Here is a tiny trained network, its code and every weight. The questions are about switching its units off for an input and a class, where a switched-off unit gives its printed mean instead of its output.

import numpy as np


def w(rows, s, z=0):
    codes = np.array(rows[::2]) - 128.0
    scale = np.full(codes.shape[1], s)
    scale[-1] = z or s
    return codes * scale


def f(y):
    return np.maximum(y, 0)


def log_softmax(a):
    a = a - a.max(-1, keepdims=True)
    return a - np.log(np.exp(a).sum(-1, keepdims=True))


def net(x, mask):
    res = np.array(x, float).reshape(1, 4) / 4 @ E
    y = f(res @ A[0][:, :-1].T + A[0][:, -1])
    res = res + np.where(mask, y, B[0][:, -1]) @ B[0][:, :-1]
    return log_softmax(res[-1] @ U[:, :-1].T + U[:, -1])


A, B = {}, {}
E = w([
[44,104,210,103,86,100,150,79,149,62],'x0',
[127,171,145,246,85,147,113,142,234,135],'x1',
[114,68,129,52,134,167,190,196,200,140],'x2',
[142,152,43,73,76,65,100,142,165,70],'x3',
],0.012)
A[0] = w([
[123,34,106,40,205,59,112,65,24,116,23],'N1',
[177,218,146,226,77,142,124,80,189,95,6],'N2',
[128,135,159,220,79,126,106,164,238,106,97],'N3',
[85,130,146,179,107,162,73,129,176,154,68],'N4',
[131,64,122,88,128,159,211,207,246,180,103],'N5',
[18,60,252,143,41,71,122,58,172,35,80],'N6',
[141,232,160,232,104,39,89,54,42,134,77],'N7',
[187,162,8,79,31,6,105,180,193,28,2],'N8',
[222,141,19,176,156,185,90,185,135,218,134],'N9',
[249,131,73,148,190,118,83,189,127,209,95],'N10',
[154,61,254,204,207,190,158,124,96,204,25],'N11',
[157,172,87,176,130,70,71,71,88,121,103],'N12',
[112,62,101,118,151,148,176,189,212,121,57],'N13',
[75,104,121,91,103,154,162,204,202,193,89],'N14',
[115,177,126,185,71,159,137,163,209,147,102],'N15',
],0.0086,0.004)
B[0] = w([
[183,111,47,59,213,115,75,181,97,56,248],'N1',
[146,84,94,116,165,104,91,160,80,101,197],'N2',
[138,115,36,21,224,83,126,164,75,89,211],'N3',
[168,116,121,58,191,106,140,143,92,124,169],'N4',
[169,42,70,166,71,191,78,66,147,158,237],'N5',
[40,235,127,143,20,173,177,222,170,68,252],'N6',
[165,26,120,141,9,212,47,55,138,188,229],'N7',
[159,189,247,252,190,33,219,53,117,232,243],'N8',
[2,224,157,98,65,174,145,164,151,72,226],'N9',
[64,176,148,114,88,196,157,210,168,46,209],'N10',
[158,203,240,214,203,47,176,74,127,193,225],'N11',
[140,44,108,141,95,149,111,106,166,148,193],'N12',
[174,71,92,122,96,180,97,95,191,142,195],'N13',
[160,69,103,154,69,149,85,76,135,140,201],'N14',
[198,137,115,47,218,78,118,175,46,107,195],'N15',
],0.0085,0.015)
U = w([
[45,223,137,104,76,157,141,183,184,67,183],'0',
[187,64,109,126,68,170,57,71,170,173,50],'1',
[185,141,77,52,244,106,104,175,66,81,63],'2',
[153,198,224,173,208,95,180,87,148,218,253],'3',
],0.011,0.002)

Each question gives the input, the list of numbers given to net, and the class t.
The units are the neurons (one row each of A and B). Each row of codes is followed by its name. A weight is (code - 128) times the scale printed after its matrix; where a second scale follows, it is the last column's (A, B and U).
mask holds one flag per neuron, in row order. A switched-off neuron (its flag False) gives its mean, the last column of its row in B, instead of its output. The means were averaged over made-up inputs and are rounded, as every weight is.
A unit's drop is (log p(t) with every unit on - log p(t) with that unit switched off) / (log p(t) with every unit on - log p(t) with every unit switched off).
The circuit of an input: a set's keep is (log p(t) with only the set's units on - log p(t) with every unit switched off) / (log p(t) with every unit on - log p(t) with every unit switched off). Starting from the 12 units with the biggest drops (on a tie, the unit counted first), units are removed one at a time, each time the one whose removal leaves the highest keep (on an exact tie, the one counted first), for as long as the keep stays at least 0.8.
circuit, biggest first: the units of the circuit, biggest drop first
unit that matters most: the unit with the biggest drop
k most important neurons: the k neurons with the biggest drops, biggest first
drop when u is switched off: that unit's drop, to one decimal
input [2,1,4,-1], class 1: unit that matters most => N9
input [2,-3,0,-4], class 3: 2 most important neurons => (N3, N11)
input [-8,0,-4,8], class 0: 3 most important neurons => (N9, N10, N11)
input [-5,-2,-2,-5], class 0: 3 most important neurons => (N8, N9, N10)
input [-4,-1,7,6], class 1: 4 most important neurons => (N5, N11, N13, N14)
input [3,-4,7,-7], class 1: 3 most important neurons => (N8, N5, N14)
input [2,1,-1,-3], class 3: 3 most important neurons => (N9, N10, N1)
input [-7,0,-3,-7], class 0: 3 most important neurons => (N9, N10, N8)
input [-6,8,8,7], class 1: 4 most important neurons => (N5, N14, N13, N1)
input [2,-1,-1,-1], class 0: 3 most important neurons => (N8, N5, N11)
input [-6,-4,-7,2], class 1: 2 most important neurons => (N7, N6)
input [2,5,-2,5], class 2: 4 most important neurons => (N3, N11, N2, N15)
input [-3,5,4,-3], class 2: 3 most important neurons => (N7, N15, N3)
input [-5,-6,0,7], class 3: unit that matters most => N8
input [-4,6,-4,3], class 2: 4 most important neurons => (N6, N3, N15, N2)
input [-7,-7,2,-8], class 3: 3 most important neurons => (N11, N6, N3)
input [-3,4,3,-3], class 2: drop when N1 is switched off => 0.0
input [-6,4,-1,4], class 0: drop when N9 is switched off => 1.8
input [2,3,4,7], class 3: drop when N8 is switched off => 1.3
input [-7,-5,-7,2], class 0: drop when N10 is switched off => 0.9
input [8,-4,-3,-6], class 0: circuit, biggest first => (N6)
